Below are the code and all the weights of a small trained network. Each question names an input and a class and asks about switching units off, where a switched-off unit gives its printed mean instead of its output.

import numpy as np


def w(rows, s, z=0):
    codes = np.array(rows[::2]) - 128.0
    scale = np.full(codes.shape[1], s)
    scale[-1] = z or s
    return codes * scale


def norm(h):
    return h / np.sqrt((h * h).mean(-1, keepdims=True) + 1e-5)


def f(y):
    return y / 2 * (1 + np.tanh(0.7978845608 * (y + 0.044715 * y**3)))


def log_softmax(a):
    a = a - a.max(-1, keepdims=True)
    return a - np.log(np.exp(a).sum(-1, keepdims=True))


def net(x, mask):
    res = np.array(x, float).reshape(1, 3) / 4 @ E
    u = 0
    for l in range(2):
        y = f(norm(res) @ A[l][:, :-1].T + A[l][:, -1])
        res = res + np.where(mask[u : u + 5], y, B[l][:, -1]) @ B[l][:, :-1]
        u += 5
    return log_softmax(norm(res)[-1] @ U[:, :-1].T + U[:, -1])


A, B = {}, {}
E = w([
[135,129,139,76,160,226,115,251,194,136],'x0',
[30,2,177,139,100,179,82,146,67,134],'x1',
[185,32,144,214,114,128,217,129,176,190],'x2',
],0.0077)
A[0] = w([
[182,152,74,86,145,83,130,127,127,148,89],'L0N1',
[136,113,103,187,149,107,148,45,67,200,116],'L0N2',
[126,183,160,62,154,120,2,79,47,101,173],'L0N3',
[126,126,184,124,131,133,200,194,170,146,4],'L0N4',
[74,41,138,150,131,170,83,98,64,111,59],'L0N5',
],0.0083,0.0038)
B[0] = w([
[123,1,118,207,133,87,62,120,183,200,174],'L0N1',
[226,100,158,118,51,115,172,124,108,24,201],'L0N2',
[166,91,107,165,162,68,155,197,82,67,254],'L0N3',
[156,182,156,126,101,125,164,149,95,41,162],'L0N4',
[71,21,80,109,178,113,69,87,207,141,217],'L0N5',
],0.009,0.0077)
A[1] = w([
[157,50,123,186,43,171,236,90,195,223,29],'L1N1',
[215,202,73,139,127,74,99,72,189,172,88],'L1N2',
[146,153,188,13,136,243,39,188,217,185,210],'L1N3',
[178,42,138,125,150,184,168,84,158,132,2],'L1N4',
[161,83,66,105,134,123,165,255,46,70,94],'L1N5',
],0.0077,0.0038)
B[1] = w([
[136,183,50,118,138,114,146,242,78,74,214],'L1N1',
[69,73,66,17,133,126,25,138,200,247,197],'L1N2',
[207,81,170,86,68,2,83,76,187,55,229],'L1N3',
[128,168,131,124,130,132,126,249,163,64,163],'L1N4',
[172,220,155,208,37,169,182,138,123,174,255],'L1N5',
],0.0087,0.0076)
U = w([
[150,188,89,119,155,139,195,225,26,17,249],'0',
[72,2,10,33,201,106,15,70,215,157,253],'1',
[231,116,223,113,35,53,139,5,137,18,145],'2',
[186,117,178,157,109,155,94,165,116,76,60],'3',
[51,200,169,69,231,208,159,20,74,210,3],'4',
[12,231,137,50,199,232,186,21,80,205,3],'5',
],0.0064,0.0039)

Each question gives the input, the list of numbers given to net, and the class t.
The units are the neurons (one row each of A and B). Each row of codes is followed by its name. A weight is (code - 128) times the scale printed after its matrix; where a second scale follows, it is the last column's (A, B and U).
mask holds one flag per neuron, layer by layer. A switched-off neuron (its flag False) gives its mean, the last column of its row in B, instead of its output. The means were averaged over made-up inputs and are rounded, as every weight is.
A unit's drop is (log p(t) with every unit on - log p(t) with that unit switched off) / (log p(t) with every unit on - log p(t) with every unit switched off).
The circuit of an input: a set's keep is (log p(t) with only the set's units on - log p(t) with every unit switched off) / (log p(t) with every unit on - log p(t) with every unit switched off). Starting from all 10 units, units are removed one at a time, each time the one whose removal leaves the highest keep (on an exact tie, the one counted first), for as long as the keep stays at least 0.8.
units of the circuit, in order: the units of the circuit, biggest drop first
most important unit: the unit with the biggest drop
top k neurons: the k neurons with the biggest drops, biggest first
top k neurons in layer l: the k neurons of layer l with the biggest drops, biggest first
input [-1,-3,7], class 0: units of the circuit, in order : L1N1
input [-7,-7,2], class 1: top 3 neurons in layer 0 : L0N3, L0N1, L0N4
input [-7,4,7], class 0: top 3 neurons : L1N1, L1N3, L1N4
input [6,-8,-4], class 1: top 2 neurons : L1N2, L0N1
input [-2,-5,-4], class 1: top 2 neurons in layer 0 : L0N1, L0N2
input [8,2,4], class 2: units of the circuit, in order : L1N3, L0N3
input [6,-5,1], class 2: top 2 neurons in layer 0 : L0N4, L0N5
input [-1,-3,6], class 0: top 2 neurons : L1N1, L1N3
input [5,0,1], class 2: units of the circuit, in order : L0N3, L1N3
input [7,-2,2], class 2: top 2 neurons : L1N3, L0N3
input [5,3,-4], class 2: top 4 neurons in layer 1 : L1N3, L1N1, L1N4, L1N5
input [-6,-4,6], class 0: top 3 neurons : L1N1, L1N3, L0N2
input [-7,-7,-6], class 1: top 3 neurons : L1N2, L0N1, L0N4
input [-3,-6,-4], class 1: units of the circuit, in order : L1N2
input [8,-5,1], class 2: units of the circuit, in order : L1N3, L0N3
input [6,-5,-4], class 2: top 2 neurons : L1N3, L0N5
input [5,-4,-2], class 2: top 2 neurons : L1N3, L0N5
input [5,-3,-2], class 2: top 2 neurons in layer 0 : L0N5, L0N3
input [-3,3,-5], class 0: top 3 neurons in layer 0 : L0N3, L0N1, L0N2
input [-3,7,0], class 1: most important unit : L0N5
input [5,-5,3], class 1: top 3 neurons : L0N3, L0N2, L1N2
input [-5,5,-1], class 1: top 3 neurons in layer 1 : L1N3, L1N5, L1N1
input [-1,-4,-3], class 1: top 3 neurons : L0N1, L0N2, L0N4
input [-5,0,-8], class 0: top 2 neurons : L0N3, L1N3
